Here is a tiny trained network, its code and every weight. The questions are about switching its units off for an input and a class, where a switched-off unit gives its printed mean instead of its output.

import numpy as np


def w(rows, s, z=0):
    codes = np.array(rows[::2]) - 128.0
    scale = np.full(codes.shape[1], s)
    scale[-1] = z or s
    return codes * scale


def norm(h):
    return h / np.sqrt((h * h).mean(-1, keepdims=True) + 1e-5)


def f(y):
    return y / 2 * (1 + np.tanh(0.7978845608 * (y + 0.044715 * y**3)))


def log_softmax(a):
    a = a - a.max(-1, keepdims=True)
    return a - np.log(np.exp(a).sum(-1, keepdims=True))


def net(x, mask):
    res = np.array(x, float).reshape(1, 6) / 4 @ E
    u = 0
    for l in range(4):
        y = f(norm(res) @ A[l][:, :-1].T + A[l][:, -1])
        res = res + np.where(mask[u : u + 7], y, B[l][:, -1]) @ B[l][:, :-1]
        u += 7
    return log_softmax(norm(res)[-1] @ U[:, :-1].T + U[:, -1])


A, B = {}, {}
E = w([
[194,254,158,87,171],'x0',
[91,197,190,214,51],'x1',
[125,124,134,117,119],'x2',
[123,124,134,115,119],'x3',
[192,159,32,135,53],'x4',
[127,129,126,129,128],'x5',
],0.0043)
A[0] = w([
[84,126,186,136,131,184],'L0N1',
[137,118,79,119,59,95],'L0N2',
[61,132,152,134,137,126],'L0N3',
[69,1,83,195,78,1],'L0N4',
[87,103,101,130,130,124],'L0N5',
[128,130,54,83,126,148],'L0N6',
[101,129,77,165,106,113],'L0N7',
],0.0091,0.0066)
B[0] = w([
[138,123,136,164,178,238],'L0N1',
[123,103,163,161,102,166],'L0N2',
[168,134,151,161,94,167],'L0N3',
[157,215,163,105,139,252],'L0N4',
[212,78,82,135,168,154],'L0N5',
[253,195,139,164,138,209],'L0N6',
[111,44,136,144,69,151],'L0N7',
],0.0064,0.0037)
A[1] = w([
[167,90,18,73,128,81],'L1N1',
[35,57,33,119,141,128],'L1N2',
[203,137,152,94,150,181],'L1N3',
[185,159,79,140,32,252],'L1N4',
[175,105,126,75,254,104],'L1N5',
[149,123,71,180,151,166],'L1N6',
[197,100,80,32,46,107],'L1N7',
],0.0071,0.0015)
B[1] = w([
[116,165,254,222,143,166],'L1N1',
[210,78,220,180,73,114],'L1N2',
[40,58,137,145,134,215],'L1N3',
[143,98,33,101,158,241],'L1N4',
[79,96,126,74,116,255],'L1N5',
[157,118,192,125,138,151],'L1N6',
[165,154,100,216,255,183],'L1N7',
],0.0055,0.0047)
A[2] = w([
[113,146,73,129,68,54],'L2N1',
[119,157,82,131,65,73],'L2N2',
[138,20,156,116,122,3],'L2N3',
[118,157,166,137,149,154],'L2N4',
[93,99,133,132,194,110],'L2N5',
[124,137,197,133,85,141],'L2N6',
[149,8,147,191,88,231],'L2N7',
],0.011,0.0031)
B[2] = w([
[119,196,96,108,71,150],'L2N1',
[102,174,90,82,65,154],'L2N2',
[207,255,160,158,130,172],'L2N3',
[43,126,167,130,117,176],'L2N4',
[166,137,138,76,82,211],'L2N5',
[142,168,83,185,163,156],'L2N6',
[152,58,141,147,67,253],'L2N7',
],0.0082,0.0055)
A[3] = w([
[72,2,171,215,136,193],'L3N1',
[177,143,117,249,101,95],'L3N2',
[144,23,211,170,249,98],'L3N3',
[161,202,53,188,57,108],'L3N4',
[163,138,38,160,204,157],'L3N5',
[98,76,154,223,3,4],'L3N6',
[127,149,105,132,107,85],'L3N7',
],0.007,0.0036)
B[3] = w([
[180,195,52,148,187,235],'L3N1',
[27,59,184,82,200,204],'L3N2',
[82,113,82,122,27,252],'L3N3',
[70,129,131,2,84,216],'L3N4',
[133,224,171,144,164,200],'L3N5',
[51,6,128,156,162,196],'L3N6',
[162,134,76,78,74,115],'L3N7',
],0.0057,0.0036)
U = w([
[216,89,223,122,54,216],'0',
[75,97,187,7,179,246],'1',
[63,44,131,241,154,124],'2',
[39,220,187,176,177,40],'3',
[231,56,33,201,172,20],'4',
[201,218,94,107,236,137],'5',
[89,48,49,107,24,146],'6',
[92,222,45,53,77,125],'7',
],0.019,0.0012)

Each question gives the input, the list of numbers given to net, and the class t.
The units are the neurons (one row each of A and B). Each row of codes is followed by its name. A weight is (code - 128) times the scale printed after its matrix; where a second scale follows, it is the last column's (A, B and U).
mask holds one flag per neuron, layer by layer. A switched-off neuron (its flag False) gives its mean, the last column of its row in B, instead of its output. The means were averaged over made-up inputs and are rounded, as every weight is.
A unit's drop is (log p(t) with every unit on - log p(t) with that unit switched off) / (log p(t) with every unit on - log p(t) with every unit switched off).
The circuit of an input: a set's keep is (log p(t) with only the set's units on - log p(t) with every unit switched off) / (log p(t) with every unit on - log p(t) with every unit switched off). Starting from the 12 units with the biggest drops (on a tie, the unit counted first), units are removed one at a time, each time the one whose removal leaves the highest keep (on an exact tie, the one counted first), for as long as the keep stays at least 0.8.
circuit, biggest first: the units of the circuit, biggest drop first
unit that matters most: the unit with the biggest drop
top k neurons: the k neurons with the biggest drops, biggest first
k most important neurons of layer l: the k neurons of layer l with the biggest drops, biggest first
input [-5,0,1,-4,-8,-6], class 0: top 4 neurons	(L2N5 L2N3 L1N1 L0N5)
input [7,3,-8,0,0,0], class 3: circuit, biggest first	(L2N4)
input [-1,8,0,-8,-1,4], class 2: top 2 neurons	(L0N4 L0N1)
input [1,-5,0,2,7,3], class 5: top 3 neurons	(L3N5 L0N6 L2N7)
input [3,7,2,5,1,-6], class 7: circuit, biggest first	(L1N1 L3N4)
input [0,0,-3,7,6,-3], class 4: top 2 neurons	(L1N7 L0N4)
input [0,0,2,-5,8,-7], class 4: 2 most important neurons of layer 1	(L1N7 L1N4)
input [-2,1,1,7,-3,6], class 2: top 3 neurons	(L1N4 L0N3 L3N6)
input [5,1,4,3,-1,-2], class 3: top 3 neurons	(L1N4 L0N5 L3N4)
input [-3,1,6,8,-3,-7], class 2: top 4 neurons	(L1N4 L0N3 L0N4 L2N6)
input [0,-2,-5,8,8,0], class 4: top 2 neurons	(L0N4 L0N2)
input [-1,-7,8,-8,-6,-7], class 0: top 3 neurons	(L0N4 L2N3 L1N2)
input [8,5,-3,1,2,-4], class 7: top 2 neurons	(L1N1 L1N7)
input [5,-8,-6,-8,-1,7], class 1: circuit, biggest first	(L1N5)
input [-8,-1,-4,-7,2,-2], class 4: 2 most important neurons of layer 0	(L0N5 L0N4)
input [0,3,-8,-1,8,8], class 6: 3 most important neurons of layer 0	(L0N7 L0N4 L0N2)
input [-1,8,-6,1,7,-2], class 6: 4 most important neurons of layer 0	(L0N4 L0N7 L0N2 L0N6)
input [5,1,-2,2,-1,3], class 3: 3 most important neurons of layer 2	(L2N5 L2N4 L2N2)
input [0,8,4,-7,-3,-1], class 2: 2 most important neurons of layer 3	(L3N6 L3N5)
input [-5,-4,-7,8,2,-7], class 4: unit that matters most	L1N7
